Below are the code and all the weights of a small trained network. Each question names an input and a class and asks about switching units off, where a switched-off unit gives its printed mean instead of its output.

import numpy as np


def w(rows, s, z=0):
    codes = np.array(rows[::2]) - 128.0
    scale = np.full(codes.shape[1], s)
    scale[-1] = z or s
    return codes * scale


def f(y):
    return np.maximum(y, 0)


def log_softmax(a):
    a = a - a.max(-1, keepdims=True)
    return a - np.log(np.exp(a).sum(-1, keepdims=True))


def net(x, mask):
    res = np.array(x, float).reshape(1, 4) / 4 @ E
    y = f(res @ A[0][:, :-1].T + A[0][:, -1])
    res = res + np.where(mask, y, B[0][:, -1]) @ B[0][:, :-1]
    return log_softmax(res[-1] @ U[:, :-1].T + U[:, -1])


A, B = {}, {}
E = w([
[128,130,129,129,124,122,128,127,121,129],'x0',
[135,57,47,68,127,95,152,150,113,143],'x1',
[131,154,150,85,37,94,101,128,208,208],'x2',
[93,172,128,99,84,166,252,163,152,134],'x3',
],0.017)
A[0] = w([
[126,189,179,169,131,151,111,126,128,122,254],'N1',
[133,110,121,143,169,124,104,129,94,100,167],'N2',
[132,91,103,137,176,138,181,133,84,78,148],'N3',
[137,126,155,150,148,154,135,128,125,104,160],'N4',
[128,132,119,151,188,154,177,134,75,75,163],'N5',
[135,108,127,133,135,81,4,125,112,135,173],'N6',
[132,93,121,163,193,121,57,122,66,81,212],'N7',
[131,84,81,87,126,110,138,136,119,136,123],'N8',
],0.025,0.0097)
B[0] = w([
[164,211,151,181,136,136,60,134,127,111,219],'N1',
[142,168,119,90,119,135,170,134,159,129,192],'N2',
[159,138,70,79,107,123,96,140,2,122,212],'N3',
[72,115,167,149,119,131,125,105,124,162,171],'N4',
[23,98,162,210,176,152,149,107,128,121,223],'N5',
[156,48,115,184,145,148,79,117,111,116,245],'N6',
[144,199,148,80,95,99,184,146,202,144,253],'N7',
[90,47,136,105,139,120,179,120,168,132,181],'N8',
],0.024,0.041)
U = w([
[158,246,170,118,79,129,129,170,193,142,223],'0',
[141,118,81,15,75,86,195,178,184,170,214],'1',
[198,107,129,173,133,158,18,117,148,98,4],'2',
[161,6,86,124,149,130,87,107,166,129,101],'3',
[92,151,158,187,172,175,86,102,102,121,117],'4',
[107,76,57,81,149,143,123,134,56,129,50],'5',
],0.011,0.0033)

Each question gives the input, the list of numbers given to net, and the class t.
The units are the neurons (one row each of A and B). Each row of codes is followed by its name. A weight is (code - 128) times the scale printed after its matrix; where a second scale follows, it is the last column's (A, B and U).
mask holds one flag per neuron, in row order. A switched-off neuron (its flag False) gives its mean, the last column of its row in B, instead of its output. The means were averaged over made-up inputs and are rounded, as every weight is.
A unit's drop is (log p(t) with every unit on - log p(t) with that unit switched off) / (log p(t) with every unit on - log p(t) with every unit switched off).
The circuit of an input: a set's keep is (log p(t) with only the set's units on - log p(t) with every unit switched off) / (log p(t) with every unit on - log p(t) with every unit switched off). Starting from all 8 units, units are removed one at a time, each time the one whose removal leaves the highest keep (on an exact tie, the one counted first), for as long as the keep stays at least 0.8.
units of the circuit, in order: the units of the circuit, biggest drop first
most important unit: the unit with the biggest drop
k most important neurons: the k neurons with the biggest drops, biggest first
drop when u is switched off: that unit's drop, to one decimal
input [-5,-3,6,-8], class 2: units of the circuit, in order => (N6)
input [4,2,-6,-7], class 1: units of the circuit, in order => (N7; N1)
input [1,6,-6,1], class 5: 2 most important neurons => (N3; N5)
input [5,8,1,8], class 1: 2 most important neurons => (N6; N5)
input [1,3,-1,1], class 5: 2 most important neurons => (N7; N6)
input [-5,1,3,-8], class 3: 2 most important neurons => (N6; N1)
input [-5,1,5,5], class 1: 2 most important neurons => (N6; N1)
input [7,5,0,5], class 5: 2 most important neurons => (N7; N2)
input [-2,-2,0,-7], class 0: 2 most important neurons => (N7; N2)
input [7,2,-7,5], class 5: 2 most important neurons => (N3; N1)
input [2,6,0,3], class 5: 2 most important neurons => (N7; N2)
input [-1,8,1,8], class 1: 3 most important neurons => (N6; N5; N8)
input [-4,-2,7,-1], class 2: 2 most important neurons => (N7; N5)
input [8,-5,1,-4], class 2: most important unit => N6
input [3,2,-8,8], class 5: 2 most important neurons => (N3; N1)
input [-3,-5,1,-3], class 2: 2 most important neurons => (N6; N5)
input [-3,7,3,5], class 1: drop when N5 is switched off => 1.1
input [4,4,-8,-4], class 1: drop when N7 is switched off => 2.3
input [-6,8,2,-3], class 3: drop when N6 is switched off => 0.0
input [2,6,-1,-4], class 1: most important unit => N7
